Here is a tiny trained network, its code and every weight. The questions are about switching its units off for an input and a target symbol, where a switched-off unit gives its printed mean instead of its output.

import numpy as np


def w(rows, s, z=0):
    codes = np.array(rows[::2]) - 128.0
    scale = np.full(codes.shape[1], s)
    scale[-1] = z or s
    return codes * scale


def f(y):
    return y / 2 * (1 + np.tanh(0.7978845608 * (y + 0.044715 * y**3)))


def softmax(a):
    e = np.exp(a - a.max(-1, keepdims=True))
    return e / e.sum(-1, keepdims=True)


def log_softmax(a):
    a = a - a.max(-1, keepdims=True)
    return a - np.log(np.exp(a).sum(-1, keepdims=True))


def net(x, mask):
    ids = ['βδζηξφ'.index(c) for c in x.split()]
    T = len(ids)
    res = E[ids] + P[:T]
    u = 0
    for l in range(2):
        q, k, v = (res @ M[l].T for M in (Q, K, V))
        z = softmax(np.where(np.tri(T) > 0, q @ k.T / 3**0.5, -1e9)) @ v
        res = res + np.where(mask[u], z, O[l][:, -1]) @ O[l][:, :-1]
        u += 1
        y = f(res @ A[l][:, :-1].T + A[l][:, -1])
        res = res + np.where(mask[u : u + 8], y, B[l][:, -1]) @ B[l][:, :-1]
        u += 8
    return log_softmax(res[-1] @ U[:, :-1].T + U[:, -1])


Q, K, V, O, A, B = {}, {}, {}, {}, {}, {}
E = w([
[148,40,191,121,56,187,150,121,200,210,129],'β',
[141,197,164,125,230,119,199,122,97,153,85],'δ',
[41,122,240,150,191,157,98,137,232,126,75],'ζ',
[91,156,115,155,118,113,28,201,9,51,79],'η',
[180,222,90,55,241,132,157,227,86,96,120],'ξ',
[208,208,148,211,151,173,81,129,122,192,46],'φ',
],0.015)
P = w([
[166,85,123,175,185,108,99,110,193,142,142],'0',
[137,114,5,229,82,128,194,215,131,146,116],'1',
[116,107,75,60,170,103,105,135,71,187,85],'2',
[157,254,97,83,49,103,141,111,41,207,200],'3',
[151,65,239,58,156,157,101,187,252,139,45],'4',
[140,183,161,123,116,77,174,163,81,88,164],'5',
[108,135,151,98,163,187,102,117,169,138,140],'6',
[84,139,145,158,144,51,187,212,150,102,151],'7',
],0.0089)
Q[0] = w([
[141,83,82,31,82,95,127,155,31,29,195],'L0H1',
[216,3,217,71,177,132,79,102,208,177,136],'L0H1',
[238,78,128,130,85,96,144,228,195,136,178],'L0H1',
],0.0042)
K[0] = w([
[122,79,144,77,207,118,187,116,130,120,23],'L0H1',
[126,185,153,103,165,114,155,73,129,93,217],'L0H1',
[194,68,132,175,137,104,124,41,110,158,254],'L0H1',
],0.0062)
V[0] = w([
[88,44,57,1,114,112,131,207,79,125,125],'L0H1',
[157,85,142,150,222,53,6,110,116,38,182],'L0H1',
[203,135,174,199,61,69,118,14,184,106,215],'L0H1',
],0.0044)
O[0] = w([
[207,92,64,157,105,58,53,117,189,164,209,92],'L0H1',
[68,254,99,216,169,171,73,105,225,9,132,123],'L0H1',
[177,99,222,109,184,210,227,149,191,87,158,2],'L0H1',
],0.0087,0.005)
A[0] = w([
[127,150,127,112,153,122,207,135,77,137,160,9],'L0N1',
[120,108,105,94,154,123,196,101,94,175,82,168],'L0N2',
[113,130,116,83,81,99,96,99,210,137,111,118],'L0N3',
[197,145,96,128,149,98,177,95,165,113,162,14],'L0N4',
[122,178,158,87,145,145,122,102,116,187,158,158],'L0N5',
[103,166,103,134,105,125,137,118,198,130,186,44],'L0N6',
[123,105,144,153,2,150,133,166,86,106,175,219],'L0N7',
[144,175,114,172,138,51,155,235,102,96,110,236],'L0N8',
],0.009,0.0013)
B[0] = w([
[83,72,150,226,116,157,155,94,133,154,139,160],'L0N1',
[126,129,152,122,126,122,66,110,160,139,148,179],'L0N2',
[108,195,150,172,167,108,73,117,82,90,93,134],'L0N3',
[142,128,120,192,185,82,120,165,132,76,132,126],'L0N4',
[136,76,127,124,112,89,151,191,96,133,79,162],'L0N5',
[145,144,129,110,118,79,98,179,85,6,115,123],'L0N6',
[123,142,185,139,151,78,126,126,89,107,151,153],'L0N7',
[134,143,144,132,100,137,141,136,149,179,105,248],'L0N8',
],0.011,0.013)
Q[1] = w([
[110,43,36,58,164,165,102,119,154,95,104],'L1H1',
[165,126,164,88,95,52,42,173,133,254,70],'L1H1',
[159,129,155,61,142,150,147,167,82,52,72],'L1H1',
],0.0078)
K[1] = w([
[3,72,92,86,73,176,129,176,103,133,183],'L1H1',
[125,146,159,143,108,118,182,163,47,156,155],'L1H1',
[81,129,176,132,180,88,80,85,22,102,200],'L1H1',
],0.0068)
V[1] = w([
[193,161,103,170,165,119,255,157,165,157,147],'L1H1',
[182,125,61,48,124,235,140,169,121,156,131],'L1H1',
[149,102,178,58,80,162,87,145,180,116,160],'L1H1',
],0.0059)
O[1] = w([
[121,94,164,34,183,78,108,209,139,98,164,184],'L1H1',
[255,199,209,124,88,175,30,121,73,28,4,53],'L1H1',
[76,102,53,129,58,91,80,127,170,101,59,2],'L1H1',
],0.0078,0.0064)
A[1] = w([
[135,130,155,208,79,55,209,152,114,124,202,107],'L1N1',
[254,83,151,142,157,191,171,63,105,109,102,144],'L1N2',
[105,116,157,147,153,148,163,19,165,11,109,1],'L1N3',
[18,121,125,81,145,17,185,207,186,86,102,126],'L1N4',
[137,213,189,105,56,196,144,94,95,186,27,65],'L1N5',
[161,109,76,50,121,108,152,14,120,134,164,53],'L1N6',
[180,14,136,75,185,192,20,92,109,133,127,117],'L1N7',
[170,68,171,126,159,64,152,68,147,96,203,170],'L1N8',
],0.0069,0.0026)
B[1] = w([
[113,111,72,92,160,67,132,96,111,84,197,230],'L1N1',
[135,63,111,128,167,131,139,146,116,115,94,134],'L1N2',
[175,177,184,103,76,144,129,110,103,165,91,132],'L1N3',
[250,97,118,163,117,161,144,112,104,89,178,254],'L1N4',
[171,167,184,163,93,146,123,114,64,146,103,239],'L1N5',
[75,133,160,212,153,179,187,98,118,80,54,117],'L1N6',
[184,199,99,151,133,121,155,98,138,61,63,155],'L1N7',
[122,99,125,97,159,142,124,147,51,175,108,154],'L1N8',
],0.011,0.0068)
U = w([
[168,14,79,175,127,107,86,132,175,148,73,153],'β',
[136,50,158,100,183,106,92,151,133,120,142,243],'δ',
[153,155,191,157,68,137,138,70,183,162,166,3],'ζ',
[68,159,144,146,125,90,116,77,230,195,136,172],'η',
[176,193,131,145,143,2,179,103,145,30,125,196],'ξ',
[102,127,130,120,164,111,174,154,125,94,54,7],'φ',
],0.0073,0.0017)

Each question gives the input, a string of symbols that net reads in full, and the target symbol t.
The units are the heads (3 rows each of Q, K, V and O) and the neurons (one row each of A and B). Each row of codes is followed by its name. A weight is (code - 128) times the scale printed after its matrix; where a second scale follows, it is the last column's (O, A, B and U).
mask holds one flag per unit, layer by layer, with each layer's heads first. A switched-off unit (its flag False) gives its mean, the last column of its rows in O or B, instead of its output. The means were averaged over made-up inputs and are rounded, as every weight is.
A unit's drop is (log p(t) with every unit on - log p(t) with that unit switched off) / (log p(t) with every unit on - log p(t) with every unit switched off).
The circuit of an input: a set's keep is (log p(t) with only the set's units on - log p(t) with every unit switched off) / (log p(t) with every unit on - log p(t) with every unit switched off). Starting from the 12 units with the biggest drops (on a tie, the unit counted first), units are removed one at a time, each time the one whose removal leaves the highest keep (on an exact tie, the one counted first), for as long as the keep stays at least 0.8.
units of the circuit, in order: the units of the circuit, biggest drop first
k most important neurons: the k neurons with the biggest drops, biggest first
top k neurons in layer l: the k neurons of layer l with the biggest drops, biggest first
input δ φ η β ζ β φ, target β: units of the circuit, in order => L0H1, L0N7, L1H1, L0N5
input η δ η ξ φ, target ξ: top 2 neurons in layer 0 => L0N8, L0N3
input δ δ ξ η η, target η: units of the circuit, in order => L1H1, L0N7, L1N4
input η η ξ, target η: units of the circuit, in order => L1H1, L0N7, L0H1
input β ξ η, target ξ: units of the circuit, in order => L1H1, L0H1, L1N7
input δ δ η ξ η, target ξ: units of the circuit, in order => L1H1, L1N7
input β β δ ζ, target δ: units of the circuit, in order => L0N8, L0H1
input ξ δ η ξ β, target ξ: units of the circuit, in order => L1N7, L1H1, L0N8
input ζ ξ ζ ζ δ β, target δ: units of the circuit, in order => L0N8, L1N8, L0N7
input δ β ξ δ ζ ξ, target δ: 3 most important neurons => L0N1, L1N7, L0N4
input β ξ φ δ δ ζ η ζ, target ξ: 2 most important neurons => L1N4, L0N2
input β δ δ ξ δ, target ξ: 4 most important neurons => L1N7, L0N8, L0N7, L0N2
input η δ δ η ξ, target η: units of the circuit, in order => L1H1, L0N7
input ξ ζ η, target ζ: most important neuron => L0N1
input ξ η η, target η: units of the circuit, in order => L0H1, L1H1, L1N4
input φ ζ η η δ, target η: units of the circuit, in order => L1H1, L0N7
input η ζ ξ β φ ξ, target ζ: top 2 neurons in layer 0 => L0N8, L0N1
input β δ ζ δ, target δ: 4 most important neurons => L0N1, L0N5, L0N8, L1N1
input ζ φ η β ξ, target β: top 2 neurons in layer 0 => L0N7, L0N2
input β ξ ξ φ δ ξ ζ, target ξ: units of the circuit, in order => L1H1, L0N8, L1N7
input η φ φ φ δ, target φ: top 3 neurons in layer 1 => L1N2, L1N7, L1N4
input φ β ζ, target β: units of the circuit, in order => L1H1, L0N7, L1N4
input ξ η ξ β, target δ: 2 most important neurons => L0N7, L0N8
input β φ φ δ φ δ, target ζ: 2 most important neurons => L1N5, L0N2
input ζ η β, target η: units of the circuit, in order => L0N7, L1N4, L1H1
input δ β δ, target β: top 3 neurons in layer 0 => L0N2, L0N5, L0N7
input δ η β, target η: 2 most important neurons => L0N7, L1N4
input δ ξ φ ζ φ ξ, target ζ: 2 most important neurons => L0N8, L1N5
input β ζ η, target ζ: units of the circuit, in order => L1H1, L1N5
input ξ η η η φ, target η: top 2 neurons in layer 0 => L0N7, L0N8
